Below is a small trained network, with its code and all its weights. Each question gives an input and a class and asks what happens when units are switched off, that is, made to give their printed mean instead of their output.

import numpy as np


def w(rows, s, z=0):
    codes = np.array(rows[::2]) - 128.0
    scale = np.full(codes.shape[1], s)
    scale[-1] = z or s
    return codes * scale


def norm(h):
    return h / np.sqrt((h * h).mean(-1, keepdims=True) + 1e-5)


def f(y):
    return np.maximum(y, 0)


def log_softmax(a):
    a = a - a.max(-1, keepdims=True)
    return a - np.log(np.exp(a).sum(-1, keepdims=True))


def net(x, mask):
    res = np.array(x, float).reshape(1, 3) / 4 @ E
    u = 0
    for l in range(2):
        y = f(norm(res) @ A[l][:, :-1].T + A[l][:, -1])
        res = res + np.where(mask[u : u + 11], y, B[l][:, -1]) @ B[l][:, :-1]
        u += 11
    return log_softmax(norm(res)[-1] @ U[:, :-1].T + U[:, -1])


A, B = {}, {}
E = w([
[51,155,174,226,180,8,202,119,133,222,117],'x0',
[165,167,251,71,147,191,193,83,3,133,59],'x1',
[16,65,26,83,90,119,187,76,139,138,67],'x2',
],0.0032)
A[0] = w([
[56,117,177,154,146,88,208,112,106,179,109,3],'0.n1',
[102,119,174,143,110,132,190,113,104,141,119,106],'0.n2',
[110,121,135,129,135,136,138,162,134,113,119,117],'0.n3',
[113,136,156,108,132,100,168,117,107,203,90,60],'0.n4',
[55,81,27,120,55,79,124,123,179,155,125,79],'0.n5',
[72,87,77,39,73,209,199,19,64,80,1,69],'0.n6',
[153,159,235,20,114,198,178,76,22,129,48,92],'0.n7',
[192,98,98,95,115,189,91,157,115,26,128,70],'0.n8',
[79,124,159,149,152,47,200,69,88,165,89,10],'0.n9',
[88,103,118,144,95,100,243,95,107,188,91,139],'0.n10',
[88,162,147,187,145,102,186,131,127,196,152,95],'0.n11',
],0.0037,0.0047)
B[0] = w([
[68,208,185,75,179,132,103,125,148,164,39,159],'0.n1',
[135,204,130,113,144,142,107,132,138,129,157,159],'0.n2',
[112,148,135,125,114,103,159,115,123,131,185,128],'0.n3',
[137,168,163,121,183,132,113,160,172,111,81,152],'0.n4',
[98,93,69,199,214,161,114,81,118,52,145,201],'0.n5',
[199,26,95,68,3,56,157,96,69,192,136,227],'0.n6',
[184,89,141,243,201,189,165,219,52,51,182,253],'0.n7',
[114,197,165,54,76,154,149,117,168,178,126,195],'0.n8',
[54,200,178,64,206,130,149,143,170,207,74,165],'0.n9',
[114,191,126,42,134,190,59,150,186,106,142,202],'0.n10',
[161,179,162,62,163,140,105,123,111,127,110,177],'0.n11',
],0.0038,0.0053)
A[1] = w([
[27,179,168,103,132,115,155,108,136,214,69,13],'1.n1',
[121,175,164,128,136,104,116,147,156,166,112,75],'1.n2',
[120,108,138,172,118,66,106,134,113,124,181,81],'1.n3',
[47,166,177,137,128,105,167,105,152,174,39,5],'1.n4',
[193,189,154,96,169,166,135,112,115,121,123,153],'1.n5',
[184,115,105,39,48,184,80,148,123,92,146,90],'1.n6',
[137,169,114,87,130,200,66,90,201,73,132,25],'1.n7',
[122,212,148,64,76,150,68,122,174,68,137,3],'1.n8',
[1,130,62,190,167,117,143,134,182,116,132,115],'1.n9',
[65,44,34,138,94,70,123,93,168,133,133,87],'1.n10',
[159,183,182,171,128,7,120,131,146,225,121,79],'1.n11',
],0.0048,0.0027)
B[1] = w([
[122,201,178,46,179,97,110,151,123,185,66,182],'1.n1',
[134,99,106,87,124,103,133,107,117,145,109,166],'1.n2',
[131,90,120,132,95,140,146,56,115,128,65,151],'1.n3',
[117,192,171,29,185,83,161,162,101,168,87,169],'1.n4',
[101,104,52,181,146,103,107,88,193,106,135,236],'1.n5',
[49,131,163,84,108,40,185,151,169,225,174,254],'1.n6',
[118,153,152,142,134,124,133,200,193,147,176,184],'1.n7',
[132,180,154,140,124,120,115,191,200,176,226,170],'1.n8',
[153,131,139,141,180,176,102,206,82,29,98,228],'1.n9',
[40,254,126,244,161,169,52,50,132,69,72,225],'1.n10',
[190,34,93,83,55,93,128,45,134,199,37,188],'1.n11',
],0.0044,0.0048)
U = w([
[231,32,109,178,91,62,83,55,164,183,68,123],'0',
[102,191,165,53,213,102,130,129,123,187,38,162],'1',
[123,156,133,114,86,136,110,189,234,168,238,162],'2',
[61,149,57,234,183,158,51,124,158,2,92,152],'3',
[31,100,44,102,32,125,126,17,128,136,102,89],'4',
[221,131,193,223,199,200,166,161,50,59,153,136],'5',
[170,5,115,55,20,145,211,148,57,154,158,128],'6',
[118,115,131,152,98,135,131,100,115,103,129,3],'7',
],0.0097,0.0066)

Each question gives the input, the list of numbers given to net, and the class t.
The units are the neurons (one row each of A and B). Each row of codes is followed by its name. A weight is (code - 128) times the scale printed after its matrix; where a second scale follows, it is the last column's (A, B and U).
mask holds one flag per neuron, layer by layer. A switched-off neuron (its flag False) gives its mean, the last column of its row in B, instead of its output. The means were averaged over made-up inputs and are rounded, as every weight is.
A unit's drop is (log p(t) with every unit on - log p(t) with that unit switched off) / (log p(t) with every unit on - log p(t) with every unit switched off).
The circuit of an input: a set's keep is (log p(t) with only the set's units on - log p(t) with every unit switched off) / (log p(t) with every unit on - log p(t) with every unit switched off). Starting from the 12 units with the biggest drops (on a tie, the unit counted first), units are removed one at a time, each time the one whose removal leaves the highest keep (on an exact tie, the one counted first), for as long as the keep stays at least 0.8.
units of the circuit, in order: the units of the circuit, biggest drop first
k most important neurons: the k neurons with the biggest drops, biggest first
top k neurons in layer l: the k neurons of layer l with the biggest drops, biggest first
drop of u: that unit's drop, to one decimal
input [0,5,5], class 6: most important neuron : (0.n6)
input [0,-3,-5], class 0: units of the circuit, in order : (0.n10; 0.n7; 1.n11)
input [7,-5,1], class 1: units of the circuit, in order : (0.n7; 1.n1)
input [-5,-1,2], class 2: top 3 neurons in layer 1 : (1.n6; 1.n11; 1.n8)
input [1,1,-1], class 5: top 2 neurons in layer 1 : (1.n10; 1.n6)
input [-4,-1,2], class 4: top 3 neurons in layer 0 : (0.n6; 0.n10; 0.n7)
input [-8,-6,3], class 2: top 3 neurons in layer 1 : (1.n6; 1.n7; 1.n8)
input [0,-2,8], class 3: 2 most important neurons : (0.n5; 1.n10)
input [-6,1,0], class 2: 4 most important neurons : (0.n8; 1.n6; 1.n11; 1.n8)
input [8,-6,6], class 3: top 3 neurons in layer 1 : (1.n9; 1.n10; 1.n6)
input [2,-4,-3], class 0: 2 most important neurons : (1.n11; 0.n7)
input [4,-6,-4], class 0: 2 most important neurons : (1.n11; 0.n7)
input [-4,6,1], class 6: 2 most important neurons : (0.n6; 1.n10)
input [3,-4,-3], class 0: units of the circuit, in order : (1.n11)
input [0,5,2], class 5: 2 most important neurons : (0.n7; 1.n11)
input [-8,2,8], class 6: 2 most important neurons : (0.n6; 1.n5)
input [1,-1,5], class 3: drop of 0.n5 : 0.7
input [-8,8,-2], class 6: drop of 1.n9 : 0.3
input [-3,4,1], class 6: drop of 0.n6 : 0.7
input [-7,6,1], class 6: units of the circuit, in order : (0.n6)
input [-5,5,8], class 6: drop of 1.n10 : 0.0
